Below are the code and all the weights of a small trained network. Each question names an input and a class and asks about switching units off, where a switched-off unit gives its printed mean instead of its output.

import numpy as np


def w(rows, s, z=0):
    codes = np.array(rows[::2]) - 128.0
    scale = np.full(codes.shape[1], s)
    scale[-1] = z or s
    return codes * scale


def norm(h):
    return h / np.sqrt((h * h).mean(-1, keepdims=True) + 1e-5)


def f(y):
    return y / 2 * (1 + np.tanh(0.7978845608 * (y + 0.044715 * y**3)))


def log_softmax(a):
    a = a - a.max(-1, keepdims=True)
    return a - np.log(np.exp(a).sum(-1, keepdims=True))


def net(x, mask):
    res = np.array(x, float).reshape(1, 7) / 4 @ E
    u = 0
    for l in range(3):
        y = f(norm(res) @ A[l][:, :-1].T + A[l][:, -1])
        res = res + np.where(mask[u : u + 4], y, B[l][:, -1]) @ B[l][:, :-1]
        u += 4
    return log_softmax(norm(res)[-1] @ U[:, :-1].T + U[:, -1])


A, B = {}, {}
E = w([
[128,130,127,127,131,128,129,126,131],'x0',
[128,104,98,69,119,147,79,250,106],'x1',
[100,159,171,91,216,220,61,89,135],'x2',
[169,199,47,91,104,142,132,78,48],'x3',
[77,170,193,94,162,84,172,158,49],'x4',
[193,127,115,86,187,120,183,128,164],'x5',
[126,125,127,131,125,132,130,130,125],'x6',
],0.0018)
A[0] = w([
[133,176,44,76,77,149,126,93,74,88],'0.n1',
[32,98,162,183,1,164,45,98,46,2],'0.n2',
[88,212,225,97,156,66,188,182,43,14],'0.n3',
[255,89,127,28,210,126,230,130,173,56],'0.n4',
],0.003,0.00093)
B[0] = w([
[169,107,190,170,160,141,143,166,122,192],'0.n1',
[121,211,61,150,226,74,155,170,200,199],'0.n2',
[106,18,52,97,167,114,110,66,127,251],'0.n3',
[3,209,90,214,126,95,65,160,135,203],'0.n4',
],0.004,0.0014)
A[1] = w([
[102,111,161,122,173,235,81,87,139,6],'1.n1',
[166,233,17,80,80,160,127,65,4,130],'1.n2',
[112,78,53,184,32,59,239,167,106,58],'1.n3',
[23,33,236,146,108,87,110,172,242,1],'1.n4',
],0.0027,0.00066)
B[1] = w([
[174,160,157,94,86,68,120,122,110,188],'1.n1',
[149,32,252,230,221,120,154,227,202,253],'1.n2',
[174,181,237,31,138,94,5,98,201,224],'1.n3',
[251,156,140,191,203,151,172,154,42,247],'1.n4',
],0.0033,0.0012)
A[2] = w([
[94,169,162,83,195,254,70,77,118,143],'2.n1',
[109,140,188,179,132,90,188,23,167,155],'2.n2',
[121,107,114,68,129,140,99,248,119,254],'2.n3',
[185,99,70,174,78,197,91,117,207,159],'2.n4',
],0.0038,0.00081)
B[2] = w([
[182,106,131,126,38,2,141,164,180,224],'2.n1',
[121,130,68,82,61,231,99,174,106,236],'2.n2',
[119,163,110,156,67,205,159,16,140,255],'2.n3',
[30,86,157,46,216,62,184,104,8,207],'2.n4',
],0.0038,0.0025)
U = w([
[189,132,173,84,61,37,93,125,179,219],'0',
[62,55,109,74,203,102,150,86,64,189],'1',
[199,105,185,206,182,184,161,176,112,97],'2',
[109,152,74,116,42,254,134,100,116,101],'3',
[61,198,68,185,176,92,115,162,174,1],'4',
],0.0085,0.00092)

Each question gives the input, the list of numbers given to net, and the class t.
The units are the neurons (one row each of A and B). Each row of codes is followed by its name. A weight is (code - 128) times the scale printed after its matrix; where a second scale follows, it is the last column's (A, B and U).
mask holds one flag per neuron, layer by layer. A switched-off neuron (its flag False) gives its mean, the last column of its row in B, instead of its output. The means were averaged over made-up inputs and are rounded, as every weight is.
A unit's drop is (log p(t) with every unit on - log p(t) with that unit switched off) / (log p(t) with every unit on - log p(t) with every unit switched off).
The circuit of an input: a set's keep is (log p(t) with only the set's units on - log p(t) with every unit switched off) / (log p(t) with every unit on - log p(t) with every unit switched off). Starting from all 12 units, units are removed one at a time, each time the one whose removal leaves the highest keep (on an exact tie, the one counted first), for as long as the keep stays at least 0.8.
units of the circuit, in order: the units of the circuit, biggest drop first
unit that matters most: the unit with the biggest drop
top k neurons: the k neurons with the biggest drops, biggest first
k most important neurons of layer l: the k neurons of layer l with the biggest drops, biggest first
input [0,8,5,-1,2,3,2], class 3: top 2 neurons -> 2.n3; 1.n3
input [-6,-4,4,-7,-2,-6,0], class 2: unit that matters most -> 1.n4
input [7,-7,8,0,4,-5,-3], class 0: 2 most important neurons of layer 2 -> 2.n1; 2.n3
input [-6,-5,-7,-3,-4,8,1], class 4: top 2 neurons -> 0.n4; 2.n1
input [-4,7,-5,7,-2,-2,4], class 2: top 3 neurons -> 1.n2; 2.n2; 2.n1
input [5,0,7,-6,2,1,-4], class 0: top 3 neurons -> 2.n1; 1.n2; 0.n1
input [-2,-5,2,-2,-5,-4,-3], class 1: top 2 neurons -> 2.n4; 2.n3
input [8,8,8,-3,-6,6,-3], class 0: top 3 neurons -> 2.n1; 2.n2; 0.n2
input [-2,-5,4,5,1,-2,-7], class 2: top 3 neurons -> 1.n2; 2.n3; 1.n3
input [5,0,-1,5,-5,-7,-1], class 4: top 2 neurons -> 0.n2; 0.n3
input [1,1,4,3,1,5,2], class 4: top 2 neurons -> 0.n4; 1.n3
input [-5,4,4,8,-8,7,5], class 1: top 2 neurons -> 2.n4; 1.n4
input [-8,-2,-7,8,-6,1,-1], class 2: 2 most important neurons of layer 0 -> 0.n3; 0.n1
input [6,5,4,-7,-8,-1,0], class 1: 2 most important neurons of layer 1 -> 1.n2; 1.n3
input [1,4,-5,-8,-4,0,1], class 2: units of the circuit, in order -> 1.n4
input [-7,8,-5,8,-4,5,0], class 2: 3 most important neurons of layer 2 -> 2.n2; 2.n1; 2.n4
input [0,-8,8,-7,1,1,1], class 0: 2 most important neurons of layer 1 -> 1.n2; 1.n1
input [-6,-3,-4,7,5,-1,2], class 2: 2 most important neurons of layer 2 -> 2.n4; 2.n1
input [-7,7,4,-4,-4,4,-5], class 3: 2 most important neurons of layer 0 -> 0.n3; 0.n2
input [2,-7,1,8,-4,5,-1], class 2: units of the circuit, in order -> 1.n2
